Each row has a class, written after it.
[ -48   44   16    4  197   -7   87  -22   89  -14   23  217  135   19
  200  -30 -162 -194   23 -134  241   21   18 -123  389  125 -110  -41
 -385 -174 -162   42 -254] -> q_15
[ 402  320   26  -76   91  612 -165 -251  274 -299  -79  302  368  529
  349  119   22 -244 -138   16  550 -186 -107 -102  317  288 -175 -138
 -150   -1 -510  282 -546] -> q_983
[  93  -25  -43 -304 -324  264   23   62  -52  -56  215 -167   54  405
  219  174  113   64   82 -204   20   -9 -228  -12 -604  -72   50 -243
   16  100 -330  -45  370] -> q_962
[  88   69   76   34    1  222  -22  125    4  -67  -61  142  220  306
  -31 -186 -158   94  113  -34  124  103  199  116  119  168 -114  -60
  -10   22 -106   69 -157] -> q_893
[ 184   28  329  -11   68  258  -66   82  -97 -171 -224  229  140  192
 -262 -214  -57   88 -128  230   -5   31   97   98  323  193 -170   86
  263  302  -38 -135 -167] -> q_962
[ 373  248  -45 -179 -289  709 -150  -89  245 -199  124    3  339  821
  338  130   68  -18   64 -147  386 -134 -114  -13 -391  136  -39 -276
   58  124 -557  329  -32] -> q_983
[  64   75  137   24   98   97  -16   15  -85 -111 -174  125   24   91
   17   45 -167  -48  -65  -16   68   54  -56  -58  339  198 -115  -56
 -181   11  -45  -21 -179] -> q_586
[-151 -120 -194    4  -42 -129  -18   21   44    7   18  -51 -146 -143
   55  157 -128 -106   80 -140   -5   93 -131 -151   84  112 -102   35
 -435  -99  132  -62    6] -> q_33
[-163  -96 -244  108    7 -155   -8  -66   33   25  -76  -35 -191  -94
  113  100 -256 -139  259 -182  163    8  -93  -74  320  -11  -90  -67
 -539 -293  127   65 -191] -> q_434
[ 280    4   30 -197 -238  426 -135  -33   83 -171   50  -92   70  284
 -158   84  261  -30  -52  125  -49 -174 -144   67 -304   73  -50   18
  404  483   35  -30   79] -> q_794
[ -89  -95   29   73   29 -135   -4   61  -80  -66  -96  114  -44 -240
 -280 -163  -96  -51   53   63 -180   93   65   14  244  153  -75  189
   32  165  415 -154 -188] -> q_143
[ 205  104  239 -111   45  321   -5   56   88 -177   75  120  244  140
  -92  -26  158  -37 -195  148   84 -123   17  -35   17  207  -77   62
  228  366  -94  -90  -60] -> q_33
[  64   99  122   -7  -88  172    8  156   39  -64  -34  108  140  168
  -97 -241  -94  116   -5  -45  -28   91  173   93  -55  224  -61   76
  108  171  -29   28  -77] -> q_983
[-172  -83   73  -25  -45  -66  155  286 -133   65  -19  -12   18 -179
 -177 -202 -152  138   43 -109 -243  250  125  -19 -174  135  -14   80
    4  172   64 -186  146] -> q_586
[ -20   66   85  179  338   48   43  -65   63 -104 -188  416  166 -137
   45  -66 -265 -195 -141   -3  224    2   77 -126  698  370 -188   69
 -359  -62    0   42 -560] -> q_586
[ 161  119  -64   77  -27  286 -159  -72  164 -261 -153  235  164  251
  -75  -25  -51 -135  -51   91  196  -66   14   26  309  222 -237   60
 -137   99   86   91 -445] -> q_717
[ 181   77 -190 -205 -237  350 -131 -120  142 -195  118 -127   91  446
  226  283  113 -174   90 -103  220 -141 -285 -121 -216  -49  -76 -234
 -198  -26  -87  145   25] -> q_717
[ 108   11  262  -27   84  114   10  104  -23  -84 -249  101   35   57
 -207  -50  -36  128 -150  137  -84  -12   65   68  223  271 -165  122
  132  288   -1 -153  -21] -> q_794
[-100  -68  227  -76   52 -194  123  323 -163   33  -32 -100 -129 -222
 -230 -166  -38  196  -40   38 -243  212   90   17   89   72  -93  136
   39  154  132 -337  272] -> q_33
[ -54  -37 -256 -381 -163  -65   55  -17  -36   98  251 -393 -159   29
  377  430  250   15  199 -270   19 -169 -368 -155 -477 -225  247 -229
 -132  -72 -287  -71  405] -> q_434
[  33  -28  -23  -42 -174  114  -16  106   -1  -96  -34  -66   73   69
 -170  -22   87  -28  -30   70  -96  -41   69  -17  -70   58  -26   99
  101  247  221  -74  -10] -> q_893
[  78   91   50 -122   48  245   24  -20  146 -101  102  138  258  218
  251  215   27 -108  -64  -81  196  -49  -87 -136  -45  196  -83  -81
 -156   92 -315  -24  -17] -> q_33
[-256 -129  149  151  142 -320  199  318  -53   96 -111  139  -27 -417
 -467 -468 -178  250   44   34 -316  305  361  147  210  176  -71  279
   38  104  385 -245  -23] -> q_717
[ 136   25   11 -261 -196  277   39   24  -20  -74  107 -114   78  345
  285  334  112   27   14 -188   23  -50 -317 -177 -357   97    9 -256
 -148   49 -280  -60  322] -> q_962
[ 308  189  106 -225  -97  511  -93 -163  107 -197  148   23  247  644
  325  266  230 -207 -147   -7  253 -156 -214 -116 -311   44  -11 -283
  112  233 -514  110   64] -> q_15
[ 367  154  320  -65  -30  468 -117   48   75 -238 -158  121  193  457
 -131 -120  107   71 -308  225   38  -73  108   83   56  248 -183  101
  424  443 -153    8  -95] -> q_794
[-283 -272   18 -221 -147 -449  272  455 -227  166  225 -371 -431 -539
 -287  -52  229  197  160 -158 -625  211  -39  -74 -377 -108  186  183
  106  297  332 -562  661] -> q_33
[ 446  292    9 -267 -194  654 -175 -123  153 -292    4  -96  205  838
  404  404  174  -63  -89  -58  276 -111 -257 -115 -358  108  -47 -330
   40  134 -570  183   92] -> q_717
[  86   50   -6  -52   36  256   80    7  160 -105   31   98  242  168
  196  202   83 -101  -33  -85  134 -110  -35 -157  -20  204  -52  -22
 -135  182 -214  -38  -86] -> q_434
[ 101   -2  321  148  234   83  -57   76    7 -119 -336  357   33   14
 -361 -390 -219  114 -153  215   31   81  266  215  635  277 -230  235
  179  179   48  -32 -408] -> q_794
[-163 -180 -163  -46 -151 -243   96  157  -80  140   77 -264 -125 -276
  -95    6   36  -41  184 -119 -217  113   -7 -100  -77  -78  -17   95
 -192  -22  397 -203  218] -> q_893
[  85   10   -5 -340  -84   23   69   47  -49  129  175 -251  -13 -104
   86  213  296   77  165  -99  -73 -261 -209  -60 -397  -87  198  -48
  179  154 -240 -167  322] -> q_794
[ 379  297  215  226  200  567 -229 -144   98 -293 -359  388  249  484
  -21 -162 -260 -117 -283  252  422  -85  112   78  617  393 -270  -27
   38  114 -287  318 -707] -> q_586
[ 222  228  -30 -312 -150  324  -58 -115   35  -65  130 -171  163  375
  273  287  288  -15   51  -27  271 -334 -253  -46 -341 -114  157 -242
  133  122 -523   70  149] -> q_15
[  65   40  186 -166   29   10   -5  111 -113   38  -13  -26   48 -115
 -221 -159  195  128  -11  104 -143  -97   75   37  -84   22  130  147
  449  371  -47 -177   96] -> q_15
[-361 -194  -85    8  189 -446  230  104  -56  126   52   12 -119 -396
  116   42 -206  -46  170 -253  -20  122    2 -150  303    8  -26   -3
 -584 -309  155 -168   18] -> q_434
[-191 -100   27 -192 -117 -302  172  163 -253  164  102 -271 -256  -72
  113  148  -30   85  141 -175 -206  104 -224  -75 -195 -150   70 -184
 -293 -194  -40 -264  461] -> q_962
[-255 -201 -267 -356  -49 -346  246  -43  -27  214  301 -345 -157  -57
  389  347   58 -130  145 -390  -23   73 -315 -262 -350 -144  185 -193
 -484 -234  -99  -84  426] -> q_143
[ 340  159  283 -105  -89  426  -76  144   -7 -227 -120  -70   95  267
 -223 -155  244  123 -209  249  -73    1   80   53  -78  176 -100  105
  526  562 -110 -178   17] -> q_434
[-130  -95  -50 -186 -209 -126  150  196  -57  132  155 -234  -60  -27
  -20  -12   73  178  138 -242 -181  184  -14  -25 -479  -17   97   -9
  -76   96  -86 -170  408] -> q_983
[   3  -26   12 -139 -158  182    5  125   23  -42   38  106  162  278
   72 -125 -117   98   55 -138   -3  138   42   22 -174  152  -44  -10
   -5   71 -207   -8   31] -> q_962
[   6   70  201   51  145   -8  106  136  -52  -48 -140  101    7  -30
  -50 -114 -132   12  -11   -5    5   97  108  -37  324  157  -88   22
 -110   40  -70 -120  -59] -> q_15
[   2    5   39  -39 -119  117   23   90   39  -21   36   57   99  223
   38 -141  -52  102   81 -148   80   88   87   60 -152   59  -53  -40
  -39   45 -200   24   45] -> q_983
[-127  -59 -187  161   86 -135   -7  -63   22  -11  -40   84  -67 -180
  -10   23 -243 -172  148 -109  153   57  -62  -82  406  109 -161  -24
 -557 -241  213   50 -261] -> q_15
[ -41  -20  100 -134  102 -157   76  100 -117  135  -47    7  -16 -296
 -201 -151   88  125  138    5  -93  -76   33   98   82  -19   96  140
  174  146   22 -184   -9] -> q_983
[ -97  -50  228  -58  305 -152  141  105   39  -54 -154  261   87 -228
 -177 -196 -104  -75  -50   71 -101  105  187  -59  489  241  -37  181
  -80   80   56 -195 -256] -> q_717
[-266   -6  -80  294  239 -274  103  114   32  123 -179  270   -8 -146
  -75 -396 -503   19  103  -71  116  263  299   44  607  201 -151  159
 -415 -307   91   94 -454] -> q_143
[ -52  -34  159  -81   31  -20  127   84  -27  -11   96   77   45 -167
   17  -17   17  -67 -137    4 -109   46  -16 -132   13  177  -40   33
  -15  146  -30 -248   69] -> q_962
[ 211  108  168 -113    7  235  -42   69  -36 -127 -143   -5  107  392
    7    7  -18   36 -115   52  103   57   43   31  162  160 -113  -68
   13  124 -179  -13  -57] -> q_893
[-154  -91   12  -57  135 -230  171   63  -18   66  122    1  -16 -217
  120   81  -70 -104    5 -124  -34   50  -69 -163  147   92    5   -4
 -268  -70   17 -151   47] -> q_143
[-317 -207   10 -249  -56 -488  338  355 -202  191  237 -332 -335 -665
  -96   18  274  117  182 -210 -559  122  -55 -151 -325 -101  216  127
   89  227  334 -585  574] -> q_434
[  -5   55  -29  -98   76  -10   -7  -12  -33   11  -58   77   52    6
   76   18    0    0   70  -22  111 -166  -84  -16  153   65   16    2
  -39    9 -128  -16 -159] -> q_143
[-317 -197 -264  152   79 -352   74   11   15   69 -104  -16 -251 -329
  -42  -39 -270 -129  237 -122  -17  122  -18  -76  453   14  -96   60
 -594 -314  377  -27 -217] -> q_434
[  70  115   32   36   71   81   -4  -31   21  -93  -73  113   37  259
  205   20 -220  -76  -11 -109  267   43  -47  -59  320  132 -135 -114
 -318 -192 -186  108 -225] -> q_143
[ 207  175  214  -24  211  288  -98  -63  141 -305 -130  388  304  288
  -31 -114   -3 -111 -235  176  224  -94  124   -9  433  280 -129   47
   26  113 -180   77 -498] -> q_717
[ 302  190  267  -64  -37  383  -99   35   10 -195 -154  108  154  297
 -103  -41  141   24 -174  174  -30   -5   11   44   -2  229  -99   40
  326  393 -165  -79  -95] -> q_983
[ 371  282  135  -96 -201  753 -245  -24  205 -300  -12  177  440  856
  120  -88   11   52 -127  105  347  -96   80   62 -222  180 -141  -94
  322  271 -444  302 -164] -> q_33
[  95   61   50  -96  137  145   44    6   55 -109    0   88  158   79
  145  111   25 -124 -118   13  138  -24    4 -111  206  168  -51  -54
 -114   34 -161  -34 -152] -> q_893
[   3   34   11  -62   75  140   47  -10  128  -97  110  145  134  157
  288  203 -103 -181  -21 -148  227  -36 -105 -154   87  155 -100 -132
 -374  -92 -267   26  -74] -> q_33
[ 104   50 -116 -364 -242  123   83   45  -36   56  282 -448  -22   76
  275  409  408   78  119 -173  -47 -172 -307 -110 -756 -148  222 -203
  115  203 -376 -190  522] -> q_434
[ 281  132   69 -324 -103  366 -130  -80  -50  -62   55  -37  147  390
  131  100  166  -42   84   30  117 -231 -174  -31 -195   -2  130 -123
  277  190 -378   34   -6] -> q_962
[ 239   68  342   34   62  287  -47  181  -40 -122 -260  104  122  209
 -282 -266   46  108 -171  254 -127   94  250   65  235  247 -123  156
  440  424   -8 -131  -92] -> q_893
[ 219  191   22 -217   11  294 -128  -84    1 -152    2   36  183  237
   87  141  246   30  -64   98  175 -289 -131   -4  -75   15  113  -71
  258  211 -324   70  -78] -> q_15
[ 366  229  148  -82  -49  467 -199  -90   54 -288 -139  106  186  687
  210   87  -19  -43 -204   76  290  -75  -79   -4   75  221 -148 -134
   61  133 -461  167 -217] -> q_143
[-381 -227  245    0  317 -571  369  349 -175   65 -123   92  -87 -899
 -434 -323  -94  143    3   36 -447  199  303   -8  330  173  -44  329
  -49  122  576 -528  116] -> q_717
[ 152  107  329  139  158  178  -33  122  -41 -145 -285  307  144  145
 -245 -191  -77   65 -213  181  -50   49  202   86  365  264 -129  180
  224  327  -43  -66 -248] -> q_15
[-362 -214  -49  -75  140 -606  269  289 -232  343   19 -145 -189 -619
 -117  -76  -85  153  232 -214 -251   93   97  -36  116  -93  138  146
 -266 -177  205 -311  206] -> q_893
[  91  -28  282  -60   83  128   68   74  -55  -99   -8  247  152   -9
 -110  -97   -2  -84 -185   74  -83   -4   62   17  109  218  -85  110
  180  313   13 -194 -111] -> q_962
[-483 -320 -148  217  160 -629  144  132 -104  139 -142   56 -300 -627
 -248 -233 -331    9  282 -121 -165  257  127    3  633   -2 -146  201
 -555 -300  610 -226 -157] -> q_434
